Here is a tiny trained network, its code and every weight. The questions are about switching its units off for an input and a class, where a switched-off unit gives its printed mean instead of its output.

import numpy as np


def w(rows, s, z=0):
    codes = np.array(rows[::2]) - 128.0
    scale = np.full(codes.shape[1], s)
    scale[-1] = z or s
    return codes * scale


def norm(h):
    return h / np.sqrt((h * h).mean(-1, keepdims=True) + 1e-5)


def f(y):
    return y / 2 * (1 + np.tanh(0.7978845608 * (y + 0.044715 * y**3)))


def log_softmax(a):
    a = a - a.max(-1, keepdims=True)
    return a - np.log(np.exp(a).sum(-1, keepdims=True))


def net(x, mask):
    res = np.array(x, float).reshape(1, 3) / 4 @ E
    u = 0
    for l in range(2):
        y = f(norm(res) @ A[l][:, :-1].T + A[l][:, -1])
        res = res + np.where(mask[u : u + 7], y, B[l][:, -1]) @ B[l][:, :-1]
        u += 7
    return log_softmax(norm(res)[-1] @ U[:, :-1].T + U[:, -1])


A, B = {}, {}
E = w([
[197,108,176,69,161,218,118,147,48,174,191],'x0',
[100,48,168,126,128,158,141,234,121,89,97],'x1',
[70,94,160,54,149,188,75,88,156,71,254],'x2',
],0.009)
A[0] = w([
[161,100,200,89,137,143,178,230,114,111,150,85],'0.n0',
[101,135,44,120,22,44,88,48,183,136,147,97],'0.n1',
[49,84,130,37,112,118,99,120,179,102,141,175],'0.n2',
[255,176,101,74,169,50,137,115,73,149,135,202],'0.n3',
[82,115,30,219,92,179,138,142,117,129,25,4],'0.n4',
[78,82,144,104,110,68,104,132,160,68,105,210],'0.n5',
[150,108,154,72,142,145,98,57,131,93,161,253],'0.n6',
],0.0075,0.0031)
B[0] = w([
[111,141,164,164,118,58,75,163,104,165,30,203],'0.n0',
[131,125,59,26,80,68,56,90,111,123,123,255],'0.n1',
[114,140,109,239,145,74,146,81,202,161,174,231],'0.n2',
[41,254,188,196,86,199,163,204,206,155,175,216],'0.n3',
[181,34,210,98,153,176,70,139,69,72,72,204],'0.n4',
[118,120,117,152,154,191,220,151,166,110,169,216],'0.n5',
[212,127,90,128,209,87,229,90,104,74,87,242],'0.n6',
],0.0096,0.0071)
A[1] = w([
[38,109,113,148,93,112,130,154,205,116,135,33],'1.n0',
[112,169,33,140,113,116,102,122,132,180,157,84],'1.n1',
[146,13,193,137,174,111,105,174,107,127,114,109],'1.n2',
[122,138,136,114,170,164,171,97,153,97,181,14],'1.n3',
[191,192,90,131,150,125,127,65,126,101,101,94],'1.n4',
[122,158,106,152,149,134,80,152,141,116,76,190],'1.n5',
[93,119,137,57,7,125,24,183,108,181,95,3],'1.n6',
],0.011,0.0037)
B[1] = w([
[144,172,198,120,125,172,123,189,96,206,142,175],'1.n0',
[170,76,106,172,188,91,148,98,130,94,137,184],'1.n1',
[123,98,32,94,109,81,101,73,177,80,176,254],'1.n2',
[109,143,145,98,40,130,97,183,68,151,71,198],'1.n3',
[115,109,138,113,104,180,62,171,99,137,60,213],'1.n4',
[127,133,152,130,146,158,157,29,93,140,139,189],'1.n5',
[170,143,159,29,130,205,85,215,9,208,122,205],'1.n6',
],0.012,0.0082)
U = w([
[178,149,171,62,109,176,105,195,10,176,56,37],'0',
[149,68,38,106,121,76,126,125,189,44,120,254],'1',
[100,201,215,222,124,166,219,188,201,150,175,91],'2',
],0.013,0.0015)

Each question gives the input, the list of numbers given to net, and the class t.
The units are the neurons (one row each of A and B). Each row of codes is followed by its name. A weight is (code - 128) times the scale printed after its matrix; where a second scale follows, it is the last column's (A, B and U).
mask holds one flag per neuron, layer by layer. A switched-off neuron (its flag False) gives its mean, the last column of its row in B, instead of its output. The means were averaged over made-up inputs and are rounded, as every weight is.
A unit's drop is (log p(t) with every unit on - log p(t) with that unit switched off) / (log p(t) with every unit on - log p(t) with every unit switched off).
The circuit of an input: a set's keep is (log p(t) with only the set's units on - log p(t) with every unit switched off) / (log p(t) with every unit on - log p(t) with every unit switched off). Starting from the 12 units with the biggest drops (on a tie, the unit counted first), units are removed one at a time, each time the one whose removal leaves the highest keep (on an exact tie, the one counted first), for as long as the keep stays at least 0.8.
units of the circuit, in order: the units of the circuit, biggest drop first
k most important neurons: the k neurons with the biggest drops, biggest first
k most important neurons of layer l: the k neurons of layer l with the biggest drops, biggest first
drop of u: that unit's drop, to one decimal
input [1,-7,-2], class 2: units of the circuit, in order	0.n3
input [-8,0,-4], class 0: 4 most important neurons	0.n1; 0.n6; 1.n6; 0.n2
input [-7,-2,-1], class 0: 3 most important neurons	0.n6; 0.n1; 1.n6
input [0,1,5], class 2: 4 most important neurons	0.n1; 0.n2; 1.n2; 0.n4
input [-5,-1,-2], class 0: 2 most important neurons of layer 0	0.n1; 0.n6
input [-7,-7,-1], class 0: 4 most important neurons	0.n6; 1.n6; 0.n1; 0.n2
input [0,7,0], class 1: 2 most important neurons	0.n3; 1.n2
input [-3,-8,0], class 0: 4 most important neurons	0.n1; 0.n2; 1.n6; 1.n2
input [-6,5,1], class 2: 4 most important neurons	1.n0; 0.n5; 0.n6; 0.n2
input [7,1,8], class 1: 3 most important neurons	0.n3; 1.n6; 1.n2
input [-7,0,-5], class 0: 3 most important neurons	0.n1; 0.n6; 1.n6
input [-8,-8,-2], class 0: 2 most important neurons	0.n6; 1.n6
input [3,0,-3], class 2: 2 most important neurons of layer 0	0.n3; 0.n1
input [0,8,-4], class 1: units of the circuit, in order	1.n2
input [-1,4,-4], class 1: 2 most important neurons	1.n2; 0.n1
input [5,-7,-2], class 2: drop of 0.n3	1.2
input [0,4,2], class 2: drop of 0.n2	0.3
input [8,3,7], class 1: drop of 1.n2	0.2
